Below is a small trained network, with its code and all its weights. Each question gives an input and a target symbol and asks what happens when units are switched off, that is, made to give their printed mean instead of their output.

import numpy as np


def w(rows, s, z=0):
    codes = np.array(rows[::2]) - 128.0
    scale = np.full(codes.shape[1], s)
    scale[-1] = z or s
    return codes * scale


def f(y):
    return y / 2 * (1 + np.tanh(0.7978845608 * (y + 0.044715 * y**3)))


def softmax(a):
    e = np.exp(a - a.max(-1, keepdims=True))
    return e / e.sum(-1, keepdims=True)


def log_softmax(a):
    a = a - a.max(-1, keepdims=True)
    return a - np.log(np.exp(a).sum(-1, keepdims=True))


def net(x, mask):
    ids = ['ΔΘΞΣΨβγεζημτφω'.index(c) for c in x.split()]
    T = len(ids)
    res = E[ids] + P[:T]
    r = res
    for j in range(3):
        rows = slice(4 * j, 4 * j + 4)
        q, k, v = (r @ M[0][rows].T for M in (Q, K, V))
        z = softmax(np.where(np.tri(T) > 0, q @ k.T / 4**0.5, -1e9)) @ v
        o = O[0][rows]
        res = res + np.where(mask[j], z, o[:, -1]) @ o[:, :-1]
    y = f(res @ A[0][:, :-1].T + A[0][:, -1])
    res = res + np.where(mask[3:15], y, B[0][:, -1]) @ B[0][:, :-1]
    return log_softmax(res[-1] @ U[:, :-1].T + U[:, -1])


Q, K, V, O, A, B = {}, {}, {}, {}, {}, {}
E = w([
[155,48,132],'Δ',
[54,132,157],'Θ',
[70,152,184],'Ξ',
[132,45,198],'Σ',
[70,139,117],'Ψ',
[67,131,131],'β',
[98,144,156],'γ',
[63,157,105],'ε',
[90,156,127],'ζ',
[129,53,54],'η',
[90,60,6],'μ',
[74,129,115],'τ',
[184,168,31],'φ',
[77,136,118],'ω',
],0.019)
P = w([
[50,202,160],'0',
[52,161,142],'1',
[69,142,129],'2',
[83,126,108],'3',
[75,110,88],'4',
[73,100,70],'5',
[77,94,62],'6',
[73,80,45],'7',
[81,73,35],'8',
[92,76,29],'9',
[75,63,25],'10',
[96,46,3],'11',
[60,65,57],'12',
[58,149,108],'13',
],0.0035)
Q[0] = w([
[165,50,119],'h0',
[180,40,107],'h0',
[67,242,168],'h0',
[110,175,74],'h0',
[167,51,170],'h1',
[105,172,22],'h1',
[54,34,142],'h1',
[228,133,137],'h1',
[170,110,201],'h2',
[5,128,91],'h2',
[218,73,166],'h2',
[68,160,95],'h2',
],0.011)
K[0] = w([
[100,240,145],'h0',
[34,188,130],'h0',
[249,34,71],'h0',
[112,74,170],'h0',
[126,179,155],'h1',
[233,74,64],'h1',
[99,104,196],'h1',
[156,205,52],'h1',
[111,197,222],'h2',
[162,66,85],'h2',
[46,203,230],'h2',
[122,108,54],'h2',
],0.011)
V[0] = w([
[81,49,144],'h0',
[160,188,48],'h0',
[78,237,180],'h0',
[101,155,129],'h0',
[201,67,29],'h1',
[18,187,118],'h1',
[125,215,17],'h1',
[52,61,167],'h1',
[154,126,44],'h2',
[1,160,129],'h2',
[151,249,83],'h2',
[229,226,216],'h2',
],0.0081)
O[0] = w([
[111,44,146,169],'h0',
[150,171,82,109],'h0',
[88,167,159,113],'h0',
[134,169,136,133],'h0',
[109,78,174,98],'h1',
[168,105,71,176],'h1',
[164,146,109,108],'h1',
[139,73,147,185],'h1',
[177,186,84,180],'h2',
[3,176,157,162],'h2',
[196,244,196,122],'h2',
[177,102,194,7],'h2',
],0.0065,0.011)
A[0] = w([
[89,104,148,220],'n0',
[185,134,150,53],'n1',
[101,109,183,87],'n2',
[131,144,239,82],'n3',
[117,82,242,69],'n4',
[178,160,92,60],'n5',
[108,236,148,36],'n6',
[51,183,156,65],'n7',
[108,198,145,71],'n8',
[98,7,70,254],'n9',
[199,204,79,252],'n10',
[147,51,136,80],'n11',
],0.011,0.0056)
B[0] = w([
[142,124,175,180],'n0',
[51,81,52,126],'n1',
[2,118,131,136],'n2',
[67,20,75,128],'n3',
[70,115,63,139],'n4',
[25,86,149,137],'n5',
[159,60,43,147],'n6',
[108,176,90,158],'n7',
[153,122,97,138],'n8',
[184,123,165,253],'n9',
[156,161,187,174],'n10',
[112,184,82,138],'n11',
],0.009,0.018)
U = w([
[191,83,204,163],'Δ',
[49,202,131,135],'Θ',
[69,130,53,47],'Ξ',
[79,124,208,193],'Σ',
[101,152,62,45],'Ψ',
[91,173,106,91],'β',
[90,148,107,78],'γ',
[100,166,1,3],'ε',
[112,191,74,83],'ζ',
[171,67,2,156],'η',
[120,121,45,70],'μ',
[104,158,86,80],'τ',
[186,242,174,231],'φ',
[104,152,66,93],'ω',
],0.0092,0.0052)

Each question gives the input, a string of symbols that net reads in full, and the target symbol t.
The units are the heads (4 rows each of Q, K, V and O) and the neurons (one row each of A and B). Each row of codes is followed by its name. A weight is (code - 128) times the scale printed after its matrix; where a second scale follows, it is the last column's (O, A, B and U).
mask holds one flag per unit, heads first, then neurons. A switched-off unit (its flag False) gives its mean, the last column of its rows in O or B, instead of its output. The means were averaged over made-up inputs and are rounded, as every weight is.
A unit's drop is (log p(t) with every unit on - log p(t) with that unit switched off) / (log p(t) with every unit on - log p(t) with every unit switched off).
The circuit of an input: a set's keep is (log p(t) with only the set's units on - log p(t) with every unit switched off) / (log p(t) with every unit on - log p(t) with every unit switched off). Starting from the 12 units with the biggest drops (on a tie, the unit counted first), units are removed one at a time, each time the one whose removal leaves the highest keep (on an exact tie, the one counted first), for as long as the keep stays at least 0.8.
units of the circuit, in order: the units of the circuit, biggest drop first
unit that matters most: the unit with the biggest drop
top k neurons: the k neurons with the biggest drops, biggest first
heads that matter: for each layer, one digit per head in row order, 1 if its drop is at least 0.15 and else 0, layers parted by /
drop of u: that unit's drop, to one decimal
input β ε φ ε Δ Ψ Θ Ξ η ε γ Θ, target η: heads that matter => 101
input ω Δ Ψ ω, target Δ: units of the circuit, in order => (h2; n9; h0)
input τ η τ, target η: units of the circuit, in order => (h2; h0)
input Σ Θ β Θ Ψ, target Σ: heads that matter => 101
input ζ Ψ Θ ζ φ Θ Θ γ φ ω Σ φ ζ, target φ: units of the circuit, in order => (h2)
input Ξ ε ε ζ ε ω η β, target η: units of the circuit, in order => (h2; h0)
input φ Σ Ξ Δ ε β Θ Ξ Δ Σ, target Σ: units of the circuit, in order => (h2; n2)
input Σ Σ μ η, target Δ: units of the circuit, in order => (n9; h0)
input ε β Θ Δ Ξ Ξ Δ β, target Δ: units of the circuit, in order => (n9; h2; h0)
input β Ξ ζ Σ Σ Δ τ, target Δ: heads that matter => 001
input Θ Θ ω Σ ε Σ Θ ω Δ ω Δ ε, target Δ: units of the circuit, in order => (n9; h2; h1; h0)
input Θ η Θ, target η: heads that matter => 111
input Θ Θ Θ, target Θ: top 2 neurons => (n7; n2)
input η φ φ ω φ ζ ε ε ω ζ, target φ: unit that matters most => n10
input Δ τ Ξ γ, target Δ: units of the circuit, in order => (h2; h0; n9)
input Θ Θ Ξ η Σ, target Σ: top 3 neurons => (n0; n2; n6)
input Θ Σ γ ε, target Σ: units of the circuit, in order => (h2; h1; h0)
input Δ τ η β τ φ ε Δ Θ γ, target Δ: top 2 neurons => (n7; n4)
input Θ Ψ Θ Σ ζ Θ, target Σ: top 2 neurons => (n9; n0)
input Θ Ψ Δ γ Θ ε, target Δ: unit that matters most => h2
input τ Δ Θ Θ Θ γ Ξ φ β Θ ε ω Θ, target φ: drop of n6 => 0.1
input ω Θ ζ ε γ Θ ζ Δ Θ β ω, target Δ: drop of n4 => 0.1
input Θ φ φ ε ε ε, target φ: drop of n10 => 1.7
input τ φ Θ Θ φ ε ε γ ε Θ γ, target φ: drop of n1 => 0.0
